Here is a tiny trained network, its code and every weight. The questions are about switching its units off for an input and a class, where a switched-off unit gives its printed mean instead of its output.

import numpy as np


def w(rows, s, z=0):
    codes = np.array(rows[::2]) - 128.0
    scale = np.full(codes.shape[1], s)
    scale[-1] = z or s
    return codes * scale


def f(y):
    return np.maximum(y, 0)


def log_softmax(a):
    a = a - a.max(-1, keepdims=True)
    return a - np.log(np.exp(a).sum(-1, keepdims=True))


def net(x, mask):
    res = np.array(x, float).reshape(1, 5) / 4 @ E
    y = f(res @ A[0][:, :-1].T + A[0][:, -1])
    res = res + np.where(mask, y, B[0][:, -1]) @ B[0][:, :-1]
    return log_softmax(res[-1] @ U[:, :-1].T + U[:, -1])


A, B = {}, {}
E = w([
[127,127,128],'x0',
[74,129,232],'x1',
[52,129,82],'x2',
[128,129,126],'x3',
[118,10,125],'x4',
],0.012)
A[0] = w([
[123,180,128,91],'n0',
[254,139,189,134],'n1',
[124,113,209,91],'n2',
[86,133,186,71],'n3',
[131,217,144,24],'n4',
[117,168,128,84],'n5',
[104,139,159,82],'n6',
[190,104,163,71],'n7',
[123,125,151,78],'n8',
[142,105,91,109],'n9',
[140,14,131,91],'n10',
[32,155,178,126],'n11',
[149,139,50,21],'n12',
[109,45,146,82],'n13',
[130,86,114,103],'n14',
[71,133,98,252],'n15',
[114,131,163,50],'n16',
[175,145,67,114],'n17',
[116,114,193,91],'n18',
[37,143,91,49],'n19',
],0.015,0.011)
B[0] = w([
[105,134,92,162],'n0',
[38,64,159,255],'n1',
[159,82,53,196],'n2',
[158,103,56,175],'n3',
[92,208,45,174],'n4',
[115,143,116,147],'n5',
[158,111,58,148],'n6',
[1,60,129,165],'n7',
[120,106,93,135],'n8',
[167,87,120,164],'n9',
[135,233,88,226],'n10',
[189,101,52,222],'n11',
[152,99,47,166],'n12',
[106,237,96,195],'n13',
[81,189,107,161],'n14',
[126,75,249,251],'n15',
[143,92,69,138],'n16',
[131,60,74,203],'n17',
[158,98,75,181],'n18',
[8,31,108,166],'n19',
],0.0083,0.011)
U = w([
[181,53,62,53],'0',
[62,217,84,106],'1',
[13,50,152,27],'2',
[131,102,144,253],'3',
[133,99,143,242],'4',
[183,125,253,128],'5',
[226,170,197,68],'6',
],0.014,0.017)

Each question gives the input, the list of numbers given to net, and the class t.
The units are the neurons (one row each of A and B). Each row of codes is followed by its name. A weight is (code - 128) times the scale printed after its matrix; where a second scale follows, it is the last column's (A, B and U).
mask holds one flag per neuron, in row order. A switched-off neuron (its flag False) gives its mean, the last column of its row in B, instead of its output. The means were averaged over made-up inputs and are rounded, as every weight is.
A unit's drop is (log p(t) with every unit on - log p(t) with that unit switched off) / (log p(t) with every unit on - log p(t) with every unit switched off).
The circuit of an input: a set's keep is (log p(t) with only the set's units on - log p(t) with every unit switched off) / (log p(t) with every unit on - log p(t) with every unit switched off). Starting from the 12 units with the biggest drops (on a tie, the unit counted first), units are removed one at a time, each time the one whose removal leaves the highest keep (on an exact tie, the one counted first), for as long as the keep stays at least 0.8.
circuit, biggest first: the units of the circuit, biggest drop first
unit that matters most: the unit with the biggest drop
top k neurons: the k neurons with the biggest drops, biggest first
drop of u: that unit's drop, to one decimal
input [3,7,7,-3,4], class 0: circuit, biggest first	n11
input [-6,-4,-6,6,1], class 2: top 3 neurons	n1, n7, n11
input [7,-5,-3,5,5], class 4: circuit, biggest first	n11, n2
input [4,8,-8,-2,1], class 0: circuit, biggest first	n2, n18
input [2,-5,3,3,6], class 1: circuit, biggest first	n10, n13
input [-6,7,-4,3,-6], class 0: circuit, biggest first	n11, n2, n3
input [-1,5,-6,4,-1], class 2: top 3 neurons	n1, n7, n10
input [-6,7,5,5,-7], class 0: circuit, biggest first	n11, n3
input [-7,3,6,-8,4], class 3: top 3 neurons	n1, n11, n7
input [4,2,4,-7,-4], class 3: circuit, biggest first	n1, n10, n15
input [-4,4,-8,4,-6], class 2: top 4 neurons	n1, n10, n7, n13
input [4,8,-8,-6,-2], class 0: circuit, biggest first	n2, n18
input [2,2,-7,0,-7], class 1: top 4 neurons	n4, n15, n19, n17
input [-8,-8,8,6,-7], class 0: unit that matters most	n12
input [3,-4,0,-4,6], class 1: top 3 neurons	n10, n13, n14
input [-5,0,-5,0,-6], class 1: top 2 neurons	n4, n15
input [5,-7,4,-1,8], class 1: top 3 neurons	n10, n13, n14
input [2,8,-4,-4,-7], class 0: top 2 neurons	n11, n2
input [-7,-1,4,7,8], class 1: top 2 neurons	n10, n13
input [-4,3,-8,-5,-1], class 2: top 2 neurons	n1, n7
input [-3,-2,8,-2,0], class 2: circuit, biggest first	n19
input [8,-1,-5,-5,8], class 1: circuit, biggest first	n10, n13
input [-1,0,-4,-2,-1], class 2: top 3 neurons	n1, n10, n11
input [-4,-5,4,-5,7], class 1: top 3 neurons	n10, n13, n14
input [1,1,-8,-2,-5], class 2: drop of n1	0.7
input [4,-2,-4,2,-2], class 2: drop of n1	0.6
input [-4,6,2,-3,0], class 0: unit that matters most	n11
input [-2,7,1,-1,3], class 0: drop of n5	0.0
input [-5,4,-7,2,-4], class 2: drop of n1	0.9
